Here is a tiny trained network, its code and every weight. The questions are about switching its units off for an input and a class, where a switched-off unit gives its printed mean instead of its output.

import numpy as np


def w(rows, s, z=0):
    codes = np.array(rows[::2]) - 128.0
    scale = np.full(codes.shape[1], s)
    scale[-1] = z or s
    return codes * scale


def f(y):
    return np.maximum(y, 0)


def log_softmax(a):
    a = a - a.max(-1, keepdims=True)
    return a - np.log(np.exp(a).sum(-1, keepdims=True))


def net(x, mask):
    res = np.array(x, float).reshape(1, 2) / 4 @ E
    y = f(res @ A[0][:, :-1].T + A[0][:, -1])
    res = res + np.where(mask, y, B[0][:, -1]) @ B[0][:, :-1]
    return log_softmax(res[-1] @ U[:, :-1].T + U[:, -1])


A, B = {}, {}
E = w([
[72,57,254,195,104,13,63],'x0',
[65,43,51,153,212,214,87],'x1',
],0.0082)
A[0] = w([
[71,47,53,175,207,209,75,77],'N0',
[69,118,207,194,148,44,12,72],'N1',
[169,195,75,82,144,189,184,225],'N2',
[198,181,163,81,72,51,219,75],'N3',
[106,70,166,210,102,32,121,207],'N4',
[146,156,149,80,91,79,168,254],'N5',
[232,221,59,40,175,216,210,80],'N6',
[180,165,149,100,48,72,179,111],'N7',
[14,27,93,123,188,200,1,167],'N8',
[233,171,164,139,18,96,146,91],'N9',
[81,69,221,175,90,51,12,88],'N10',
[84,1,68,197,181,214,84,62],'N11',
[202,194,61,34,137,177,179,96],'N12',
[177,200,167,133,46,106,130,184],'N13',
],0.0062,0.0098)
B[0] = w([
[113,98,188,76,143,90,154,197],'N0',
[36,118,128,161,71,124,196,202],'N1',
[108,103,43,151,122,158,108,249],'N2',
[96,117,224,60,163,52,254,175],'N3',
[117,115,72,162,118,148,102,254],'N4',
[157,73,51,133,163,135,50,251],'N5',
[54,118,133,170,48,144,180,218],'N6',
[150,121,151,87,156,84,172,176],'N7',
[156,98,120,95,156,90,129,252],'N8',
[115,113,161,74,156,76,195,176],'N9',
[59,125,93,130,76,160,144,220],'N10',
[107,133,208,70,156,93,171,193],'N11',
[85,127,109,135,103,130,136,198],'N12',
[142,89,101,96,171,100,99,210],'N13',
],0.011,0.0099)
U = w([
[78,118,111,169,9,150,159,97],'0',
[147,106,165,27,230,96,171,84],'1',
[192,103,74,175,197,152,24,255],'2',
[140,171,176,142,116,150,130,101],'3',
[168,170,155,158,109,138,141,93],'4',
],0.013,0.0061)

Each question gives the input, the list of numbers given to net, and the class t.
The units are the neurons (one row each of A and B). Each row of codes is followed by its name. A weight is (code - 128) times the scale printed after its matrix; where a second scale follows, it is the last column's (A, B and U).
mask holds one flag per neuron, in row order. A switched-off neuron (its flag False) gives its mean, the last column of its row in B, instead of its output. The means were averaged over made-up inputs and are rounded, as every weight is.
A unit's drop is (log p(t) with every unit on - log p(t) with that unit switched off) / (log p(t) with every unit on - log p(t) with every unit switched off).
The circuit of an input: a set's keep is (log p(t) with only the set's units on - log p(t) with every unit switched off) / (log p(t) with every unit on - log p(t) with every unit switched off). Starting from the 12 units with the biggest drops (on a tie, the unit counted first), units are removed one at a time, each time the one whose removal leaves the highest keep (on an exact tie, the one counted first), for as long as the keep stays at least 0.8.
circuit, biggest first: the units of the circuit, biggest drop first
unit that matters most: the unit with the biggest drop
k most important neurons: the k neurons with the biggest drops, biggest first
drop of u: that unit's drop, to one decimal
input [-1,-4], class 1: 2 most important neurons -> N3, N9
input [7,-8], class 1: unit that matters most -> N3
input [-3,0], class 2: circuit, biggest first -> N1, N3
input [-4,-5], class 1: 3 most important neurons -> N3, N10, N1
input [1,4], class 1: 4 most important neurons -> N5, N11, N2, N0
input [-3,-2], class 2: 2 most important neurons -> N1, N10
input [-2,3], class 2: circuit, biggest first -> N3, N1
input [2,-4], class 1: 4 most important neurons -> N3, N2, N9, N7
input [5,-6], class 1: 2 most important neurons -> N3, N6
input [2,4], class 1: drop of N11 -> 0.2
input [-3,2], class 2: drop of N6 -> -0.1
input [-7,5], class 0: drop of N6 -> 1.5
input [-1,-1], class 2: drop of N1 -> 0.0
